Table B holds the same points as the rows below and some others, measured another way and shuffled. Each row below is followed by which row of B it is.
B, 72 x 35:
[[-269   34 -110   93 -216 -129  113    4  -65   16 -137  109 -446   10
   124  126 -145   68   24   45 -381  232 -284   53   10 -163   66  201
     6 -131   43  358 -179  -76  240]
 [-198   41  127  -90  -95  133   34 -227  -35   75  170   62  -66  -27
     5   79 -218 -273 -271  -95   83 -142   87 -159   -1   41 -155   86
   -80   75   78 -156  158  109   48]
 [ 217 -240  132   19  241 -124   29  262  111 -112 -318 -223 -176 -277
    -2  181  325   33  -74 -191  -42   43   48   22 -134   28 -315 -191
   -57   74  -38  185   79 -369  344]
 [ -50  -10   22    5 -118   22    2 -128   -3  -41 -143  165 -131  -13
   -92  -17   -6 -148   78 -182   -7   64   -2   68  -41   39   76    6
   150  193   23   87  180   27   55]
 [-335   32   47   49 -187  -37   98  -79 -110   26  -30   67 -323  -38
    46   58 -116  -42  -95  -83 -170   31 -198  -60  -11 -183    8   86
    38  -53   17  235   25   40  180]
 [  -6 -174   66  108   39 -274   21  276  -28 -115 -304   61  -94 -104
    25  -17  256  107  235 -126 -146   59 -164  167   36  -24  -21  -19
   158  -59 -210  384 -114 -153  122]
 [-125  -28  114   22   72 -222  -10  152  -68    7  169   14  235  -63
   145  -12  140  -38   28   -7    3 -130  -20 -120  100   38 -230  126
   -94 -195 -202   49 -106 -108  -27]
 [-209   92  130  -69   69   33   17  -27  -90   59  267 -122  225   38
   150   17  -74 -122 -157    5  101 -171   71 -293  -69  103 -268  112
  -110  -49  -50 -114  130    8  -73]
 [  31  -41   26  -18   60   85   54 -194   41   42  -23  -61 -100  -97
   -62  113  -52 -138 -137 -150   38   10   61 -108  -99   78 -142   14
     4  136  149  -32  109  -99   53]
 [ -26  -78  124  -47  135 -185  -27  297  -29  -74  -51   59  282   41
    96  -35  169  -20  188  -26    4  -73   -6   43   25  226 -175   77
    30  -77 -285  107  -68  -61  -44]
 [ 103  -79   76   92   60  103  -88 -408  -24  136  273  -88  341  -22
   122 -128 -371 -243 -178  -15  314 -390  288 -193  188  196 -144  151
   114   78  150 -330  -53  156 -599]
 [ 125 -106   76  -72  252  -91  -10  156   34  -16  -16  -20  365   37
    46   10   87  -53  130  -24   70  -80   82   -7  -10  357 -229  110
    28  -22 -158  -23 -124  -93 -172]
 [ -69   48   59 -147  198  211   83 -186  -12  128  186 -179  206  107
    45  113 -273 -154 -208    7  114 -128  101 -268 -165  318 -278  158
   -44   57  115 -193   33   51 -183]
 [-100 -128  167  -13  -45   65   52    4  -12  -44 -244  -38 -337 -109
   -21   99  -84 -108 -184 -177  -27  -65  -15   33  -72  -41  -96 -108
    83  142   23  144  160   36  218]
 [-191  -46  156 -109   88  -13  108  120  -42   16  -26  -26  -60  -30
    13  141    4  -68 -124  -83  -57  -51  -87  -82  -90   85 -233   49
   -59  -58 -101  106   -4  -23  192]
 [   0  -88   92 -101  284  -97   81   12  -10   98  173   63  419   -3
   -85   45   99 -103   81  -83   88 -132  -23  -98   33  325 -262  204
    -9 -144 -153  -51 -260  -52 -202]
 [-361  -29  189 -121  -14  -42  135  160 -124   -8  -97  152  -86   61
   -59   59    1  -63   17 -127 -104  -47 -231   29  -64   61  -69   71
    86  -76 -226  249  -22  145  177]
 [ -42    0  -39   39  -44    8   34 -177  -27    2 -111  116  -20   47
   -92  -51  -40  -73  166 -148   -7   73  -57   28  -55   98  101   75
   229  142   42  121   65   29 -121]
 [-327   26  242  -76  -43   91   31 -147 -153   69  201   71  160   45
     0  -79 -182 -230 -154 -131  190 -320   22 -171   32   62 -109   66
    93   19  -97  -84  147  285 -167]
 [ -90  120    9   39  -64   75  -68 -224  -68   32  178  -67  196   97
   150 -116 -194 -139  -21   -2  144 -113  152 -208  -34  103  -42  107
    70  127   77 -134  222   70 -283]
 [  49  -57    1  -29  126  -85   46   -8   37   33   27   35  103  -52
   -19   94   69  -78   37  -69  -34   36   -2  -43  -10  173 -179  137
   -43  -37  -17   20 -121 -156    3]
 [ -79 -163  114   92  -90  -84   33   67   -8  -63 -259  -13 -389 -177
    50   81   -9  -27 -121 -135 -119  -22  -73   81   31 -159  -66  -76
    68   33   -4  251   25  -64  244]
 [  91 -160   -7  144   87 -227   30   81   15  -48 -201  -19  -87 -170
     1   19  220   84  155 -137 -109   79 -105   59   27  -40  -60    8
   112  -41  -45  281 -136 -239   46]
 [  22 -115  163 -115  261  -73   36  337    0 -103 -227  -71  202   43
   -14   29  229   22  168 -120   22  -22  -27   38 -175  293 -206  -48
   107   53 -246  172   64  -85   55]
 [  14 -144   26   36  165 -259   82  214   -5  -45 -189   85   55  -85
   -77   39  315   87  268 -140 -136  106 -198   98  -14   95  -90   70
   107 -113 -197  321 -216 -208   83]
 [  28   29   13   31  158 -134  -10    6    8   49  254 -173  236 -119
   164   70  141  -39  -80    9   34  -36   94 -284  -22   61 -333  119
  -212 -114    6  -87   -2 -296  -14]
 [-153   -7  181 -143   -3  170   32 -123  -38   26   22   68   38   55
   -61   29 -177 -253 -149 -142  138 -163   85  -68  -69  189 -117   22
    66  162  -16 -106  197  189  -25]
 [  41    3  -66  126   16 -195  -74   13  -31  -10   73   30  268   45
   185 -115   15   14  224   56  -17  -10   34  -31  107  121  -34  193
    76  -72  -76   56 -127 -102 -279]
 [  85  -29  -28   -9  132  -62   20   66   51  -15  -56 -100   49  -30
    74   98   78   -5   38  -22  -60   95   31  -71 -105  154 -189   75
   -46   21   13   60   -7 -226   53]
 [-124  -52  133   78 -218   14  -31 -126  -34  -59 -112   69 -315 -149
     6   -9  -50 -180 -157 -197   32  -77   56   -1   34 -185    4 -102
    71  178   55   67  286   35  175]
 [ -28  -36  103   76  125 -153  -38  -10  -71   32  198  -69  361  -63
   110 -108   99  -48   50  -58  148 -206   67 -180   85   81 -191   94
    29  -89 -114  -30  -36  -69 -262]
 [-148   78   89 -127   30  146   51 -219  -57   48   91  104  181  102
  -155  -35  -60 -215   29 -190  159  -63   31 -121 -135  222  -34   68
   137  180    0  -80  231  143 -131]
 [-122 -157   96  129   62 -197   83  239  -75  -62 -260 -163 -250 -136
   114   57  124  171   15  -85 -181    3 -209    5  -45 -147 -117  -50
   104 -114 -110  419  -97 -156  180]
 [-136 -147  129  170  -33 -241   29  218  -82 -104 -256  -75 -270 -196
    88  -14  219  121   44 -155 -128  -17 -175   34   13 -246  -57 -113
   123  -64 -141  411   27 -147  218]
 [-167   34  116 -118  -25  137   30 -185  -58   44   73  157  139  109
   -96  -30 -164 -251  -18 -135  134 -126   46  -58  -42  221  -35  101
   118  139  -28  -99  144  213 -140]
 [ -75 -141   34   63  108 -249  104  290  -21  -34 -208  -56 -181 -108
    99  139  158  154   71  -24 -264  102 -232   52  -13  -33 -170   74
   -10 -202 -140  380 -261 -230  233]
 [  68  -68   52  -26   80   -7   -2   26   35  -57 -145   -4   29  -29
   -29   28   81  -86   61 -135   30   26   59   13  -92  160 -101  -19
    78  144  -25   53  124  -91   32]
 [-268   71   93  -75  -12   -6   42 -148 -120  118  297  182  316  133
    32  -57 -190 -189   13   -5   80 -192  -30 -132  102  193  -89  276
    33 -119 -117  -97 -122  204 -277]
 [ -96   10  -79   41  -88   42   88 -160  -25   -2 -223   68 -263   45
   -85   31  -91  -15  114 -135 -139  184 -145   46 -138   23  126   60
   219  151  113  240   71   -2   47]
 [   3 -113   35   39   -9  -85   83   11   55  -42 -223    9 -381 -232
   -95  176  183  -38  -71 -215 -143  155  -92   27  -85 -118 -110  -68
   -26   65   60  221   69 -247  390]
 [-206   61  218  -40    6   23  -34 -100 -104   31  283  -57  235  -55
    71  -65   18 -209 -176 -128  236 -273  139 -289  -10   11 -228   -1
   -62   36  -72 -161  284   56  -75]
 [  23 -123   26   25  -18   55   55  -35   20  -72 -398   31 -285   -9
   -96   36  -58  -30   81 -187  -74   92  -69  157 -120   78   78  -65
   276  227   52  244  100   18   70]
 [  28   32  -88  -73  185  -79   50  -34   26  111  215   34  352  109
    91   86  -82  -60   93  108  -56   37   10 -116   15  350 -222  345
  -104 -152  -24  -90 -302 -118 -219]
 [-113  -58   80   84 -133   26   11  -18  -30  -68 -224 -100 -394 -102
    95   51  -87  -36 -151 -117  -79    6  -15  -18  -78 -162  -31 -100
    78  141   85  194  227  -37  212]
 [ 225 -164  197  -81  317  -23  -61  148   73  -50  -16 -165  365  -93
    29   22  175 -129  -36 -123  241 -208  249  -88  -61  316 -362  -72
   -22  104 -121 -150  111 -143 -100]
 [ 179   52 -152   -7  250  -53   37 -195   64   98  189  -63  372    4
   -49   40  132  -46  167  -53   55  126   62 -206 -113  291 -175  213
   -23   12  102  -97  -80 -278 -234]
 [ 119 -142  -27   84    4 -198   -4  236   60 -145 -406   60 -210  -75
    26   45  207   76  238 -102 -197  202  -87  221  -37   34   14  -32
   127   73  -96  337  -27 -225  210]
 [-178  -11   64  157 -121   14    4 -146 -122  -17 -107 -112 -170  -19
    99 -109 -143    6  -26 -108   20  -99  -52  -92  -38 -143   63  -37
   249  109   64  195  181   87 -128]
 [-112  -74  131   27  -33 -111   -3   26  -62  -34  -39  137   54  -55
   -22  -58   80 -107   69 -152   39 -106  -31   23   72   24  -46   27
   110    7 -146  104   29   35  -23]
 [ -24  -46  218 -140   80   60  -46  -64   10   34  211   59  279  -42
    14   25  -52 -313 -194 -103  238 -275  233 -130   59  232 -288   52
  -110   64  -80 -287  126   65  -79]
 [ 231  -91  -59   26  232  -45    0 -114   72   50   27  -60  293  -20
    -5   11   14  -54  117  -52   77  -11  104  -61  -10  299 -156  144
    76   43   54  -65 -147 -161 -285]
 [-148  -12  -11   73  -81  -11   52  148  -69 -109 -389 -104 -331   97
   126    6  -81  138  120  -31 -212  156 -170   76 -193  -31   85  -37
   234  118  -12  403  135  -15  131]
 [-173  -13   96   52  -92  -26   15  -41  -79  -30  -69   13 -120  -38
    35  -33  -18  -63  -17 -129   -2  -53  -44  -48  -27  -69  -13  -12
   110   68  -27  145  154   33   40]
 [-261 -108  111   41   -1 -134  141  204  -93  -32 -242  -47 -339  -74
    49  112   36  115  -26  -90 -238   40 -286   31  -67 -129  -85    5
    83 -124 -114  425 -105  -52  276]
 [ 238 -264   26   60  163 -127   23  135  115  -39 -280  -81 -148 -165
    52  155   31   13  -24  -56 -111   23   21  134   40  127 -205   16
    15   -6   10  149 -234 -230   92]
 [ -65 -105    4  132  103 -280   87  146  -54  -21 -133  -31  -51 -141
     3   19  281  158  191 -122 -165   91 -235  -13  -15  -83  -77   51
    99 -154 -120  380 -182 -240   81]
 [ -84  210  -89   84 -196   46  -84 -389  -33   58  315   19   80   -7
   125  -74 -120 -210  -72  -33  105   17  186 -277   -1  -52  -15  138
   -76  138  209 -207  308  -69 -137]
 [-135 -155  113   26  -19 -321   45  446  -21 -107 -235  114 -219 -114
   145  129  198   73   72   -9 -291   68 -202  172   95  -61 -161   59
   -85 -222 -282  369 -227 -175  380]
 [ 256 -234   72  -34  280 -134   36  266  141  -71 -264 -125  -39 -182
     2  202  237   12   -2 -103  -76   69   46   76  -76  193 -318  -44
   -75   11  -67  126 -117 -339  225]
 [  17   75  -18   43  -93  114  -97 -325  -31   19   94   68  230  123
    43 -176 -222 -213   80  -69  205 -111  201  -80   15  190   76   99
   203  243  100 -173  224  147 -401]
 [ 278 -133   35   71  207  -23  -66  -92   97   12   27 -230  165 -168
    97   41   36  -87 -114  -72  155 -115  250 -144   -3  149 -286  -14
   -42  101  116 -144   41 -241 -144]
 [-141  104   43  -47   38  113   19 -217  -88   55  128   20  269  145
   -34 -108 -115 -137   84 -103  157  -92   37 -169 -111  213  -14  110
   177  131    5  -62  177  137 -293]
 [-164  -50  145  -60  -72   17   51  -16  -11    7  -15   65 -213  -99
    11  134  -73 -178 -216 -109  -44  -60   -3  -38   -1  -18 -163   24
   -90   21   -4   25   80    3  242]
 [-128 -133   37   77  108 -274  120  253  -65  -23 -188   -2 -101  -87
    30   69  206  168  162  -71 -235   81 -291   53   -3  -39  -99   85
    83 -218 -184  427 -280 -175  140]
 [-145   90   72  146   34 -197  -78   31 -153  -30  200 -121  373  -12
   184 -228  216   42  177  -63  143 -140   22 -259   -3  -55  -82   31
    92  -53 -156   82  189  -93 -252]
 [ -27  -65   19  -10  -46   29   77  -38   46  -48 -266   29 -377 -110
   -98  148   45  -74  -47 -194 -124  164  -69   51 -147  -29  -33  -60
    54  168   91  193  156 -125  314]
 [-326   89  129   19 -147   26  -17 -185 -162   70  255   63  138   81
   148 -117 -263 -175 -110  -11  108 -252   26 -186  100   -2  -47  156
    60  -37  -46  -74   90  234 -234]
 [-210  -83  215   -6 -130  -24    2   20  -68  -41  -66  110 -166  -90
    21    2  -52 -177 -139 -155   30 -171    0   25   70  -70  -76  -38
    48   46 -105   77  138  118  142]
 [   7    8   58 -123   46  244   18 -189   43   44    8  -87   -6   77
    35  101 -302 -225 -213  -37  101  -74  186 -113 -135  262 -172   61
    -3  219  156 -190  187   72  -63]
 [  18 -188   49   32   32 -170   47  285   15 -119 -422   82 -209  -24
    18   61   97   80  196  -84 -213  111 -159  252  -15   84   -5    0
   171    5 -164  375 -142  -86  169]
 [-346   90  208 -144  -71  -36   -2  110 -130   -7  187  190  233  123
    77  -49  -22 -202    1  -42   69 -174   -8  -92   27  134 -131  129
   -43  -62 -262  -38  126  180    9]
 [ 137  -53   59 -105  205  -55  -56  170   53  -35   12    0  384   91
   105   17   39 -106  115   32   78  -64  159   -4  -20  402 -237  125
   -33   25 -152 -105  -41  -84 -148]]
Rows of B count from 0, top down.

[-114   53 -574   -9  304 -163   45 -235    8 -219  -59 -319 -389  340
  170   74 -581  -90 -136  -23  149   38   44 -528   -2 -299 -116  147
 -134  239  376 -400] : 18
[ 202    7  110  133   75  110  402  466 -309  -18  183  307 -178  382
    4 -221  251 -143 -247 -370  169    7 -150   37  185  165  -18  214
 -110   18  490   18] : 56
[-197  -93 -652  103  128  -99  -89  -75 -128  -19  455 -126 -275  132
  253  -13 -560 -299  -62  -43  302 -283    6 -291  -18 -266  -27 -230
 -196  435  109 -300] : 49
[  49  258  201 -225 -242 -116  -53 -414  122   46 -169 -111  135   45
 -246  346   -2 -192 -117  -48 -356  -96   89  250 -205  -48  126  -58
  325  131 -442   29] : 62
[ 155  -96   92  497  286  145  303  125  -40  -52  271   79 -190  -47
   43   10  -64   59  160  -30   35 -232 -149   44   35   66   88  -13
  -18 -167   39 -182] : 8
[  16 -147   88   39  256  203  411  256  -31 -260 -120  227 -379  141
  -43 -410 -199  469 -363  -68  -10  209    2 -138  244   47  -44  486
   67 -358  777   26] : 47
[-126  145  601 -100 -149  -68 -170 -379   90 -353 -288   95  214 -262
 -270   21  364  111 -330  222 -204 -115 -113  182 -147   66  371   86
  424 -140 -479  109] : 61
[ -40  156  309 -250  -63  -33   94 -503  269 -332 -626  -81  -26   13
 -352  117  -10  303 -402  120 -483  127   73   66  -87  -53  261  289
  422 -310 -146    3] : 32
[-250 -121 -474  117  284  -50  -88 -244   90 -246  105  -56 -232    9
  172 -124 -521 -264 -118  109  180   21 -208 -344   30 -257  131  -32
 -207  301  319 -359] : 2
[  40  -52  -58   -7  127  165  329  214  -73  -66   46  174 -271  173
   16 -289 -249  100 -185 -168    8  185    6  -85  155   42 -161  283
  -33  -31  678    3] : 30
[  33  229  572 -206  -93 -155 -209 -412  236  -71 -251   16  247 -131
 -304  269  162 -197 -158   97 -303   48 -146  314 -165  -23  287  114
  385   81 -375   96] : 5
[ -11    6  146   53  -42  114   52  269 -197   66  394  333   31  -50
   81 -273   56 -331  -31 -149  199   16 -168  113   56  129  -96    4
  -66  314  336  103] : 3
[  21  218  737 -113 -125 -184 -315 -348  139  -80  -93   86  345 -237
 -279  258  366 -246 -137  145 -176 -118 -214  382 -195   28  364   12
  410  105 -592  137] : 46
[ -35   50  226  119  -55  165  200  355 -361 -192  233  322  -41    1
   98 -426  301  -10 -152 -120  269  -25  -97  -77   80  253 -157  137
  -25   70  371  111] : 45
[-183  -87 -568    2   50 -113  -42 -195  -48  -82  226 -104 -250  185
   93   39 -444 -233 -259  -55  114 -262    5 -175   -8 -270  168 -187
  -93  281  -17 -271] : 67
[ 119  434  266 -311 -316 -117   -5 -510  152   66 -360 -184  227  121
 -283  453   96 -327  -11 -115 -472   76  105  229 -273   18   -4   -2
  333  214 -421   21] : 57
[ -14  264  741 -182 -136 -188 -217 -275   11 -264 -256   49  239 -125
 -269  133  466   54 -313  141 -120  -97  -92  184 -157   74  257  190
  462  -63 -457  173] : 38
[ -11    1   39 -107  154  -23   22  247 -132   62  331   17 -280   49
  107 -162 -419  261 -100  -41  228  -27  191 -116   63  -61 -348  286
  157   77  480  134] : 54
[-168   65 -139  -41  -11  241  340  109 -226 -346  -88   12 -315   32
  129 -469 -232  521 -166   10   75  125  290 -416   49  138 -473  309
   85 -154  615   27] : 12
[  54  332  289 -250 -132    0  174 -480  195 -261 -653 -141   52  101
 -287  186   82   69 -177   -1 -484  253   83    5 -153   47   14  278
  325 -119  -59  -33] : 7
[  25  321  579 -254 -245 -208 -238 -376   62  -46 -165  -59  269  -92
 -280  329  288 -107 -174   65 -232 -153   20  284 -237   15  181   34
  473   90 -620  155] : 20
[ -15 -211   90  518  318  184   80 -178  240  -79  274   92  -77 -428
   15    6 -310  -22  273  222  -95 -194 -254  152  -39  -36  274 -168
   20 -108 -116 -214] : 44
[-219  -29 -180  169  119  -31  -91  -99 -135 -248  257  -55 -155 -116
  173 -129 -220   22  -63  137  258 -250  -24 -272  -57  -87  -16  -75
   -1  153  -14 -167] : 11
[  -6   18 -120   10  -91  152  194  123 -121   50  207  240  -41  106
   40 -205  -72 -373  -73 -220   22   75 -108   65   46   76  -67  -38
 -125  296  364  -17] : 39
[ -33   83 -317  -23  -39  325  549   37 -106 -215 -231   51 -289  214
   48 -351 -260  168  -92 -190 -164  306  175 -287   70  136 -375  235
  -86  -60  739 -100] : 53
[ 185 -199   35  600  364  334  627   62   81 -313 -161  268 -228   86
  -82 -175  118    1  -40 -110 -203   58 -398   26  169  141  394   98
 -191 -396  336 -342] : 64
[ 268 -167   67  489  325   72  266   46  129  138  306   99 -159   45
  -66  240 -140 -202  133 -117 -111 -268 -269  292   48  -47  363 -110
  -36 -110 -117 -234] : 29
[ -78  134  359 -257 -104 -124 -189 -476  272 -102 -249  -50  108 -170
 -284  210 -111   53 -249  163 -344  -30   30  242 -154 -111  257   93
  435  -28 -353   82] : 13
[ -15  124  223 -185 -170   -6   26 -508  292 -124 -398   45  135  -30
 -346  190   26 -181 -269   17 -505   82  -94  295 -118  -44  389    6
  276  -22 -283  -25] : 40
[ -63  343  263 -302 -356   11    2 -601  180 -179 -488 -113  211  -94
 -292  195   81  -59 -127   65 -515  104  135  144 -259   57   45   16
  388   37 -375   43] : 14
[ 151  280 -334   46  152 -142  366  135 -399 -234 -106 -308 -393  706
  163   93    7   49 -170 -321  253  -62  179 -568   15  -20 -351  289
 -106   82  354 -289] : 0
[  62  -99  206  524  212  156  135  -32   34  -96  275  158   -2 -275
   13    1   59 -119  206   92   -3 -250 -288  152  -40   86  254 -164
   -1  -70 -193 -170] : 36
[ 230  -13 -167  455  140  226  533   -4  -18  -12   65   -6 -202  175
  -18  124  -73  -92  183 -202 -206 -158  -66   41   -3   88   65 -109
  -99 -139   24 -293] : 6
[-164   67 -151   58   58 -129 -161 -160 -118 -179  206  -89  -73   -3
  126    8 -145 -187  -84   71  228 -215  -56 -219  -97 -116   25  -89
    0  292  -95 -171] : 34
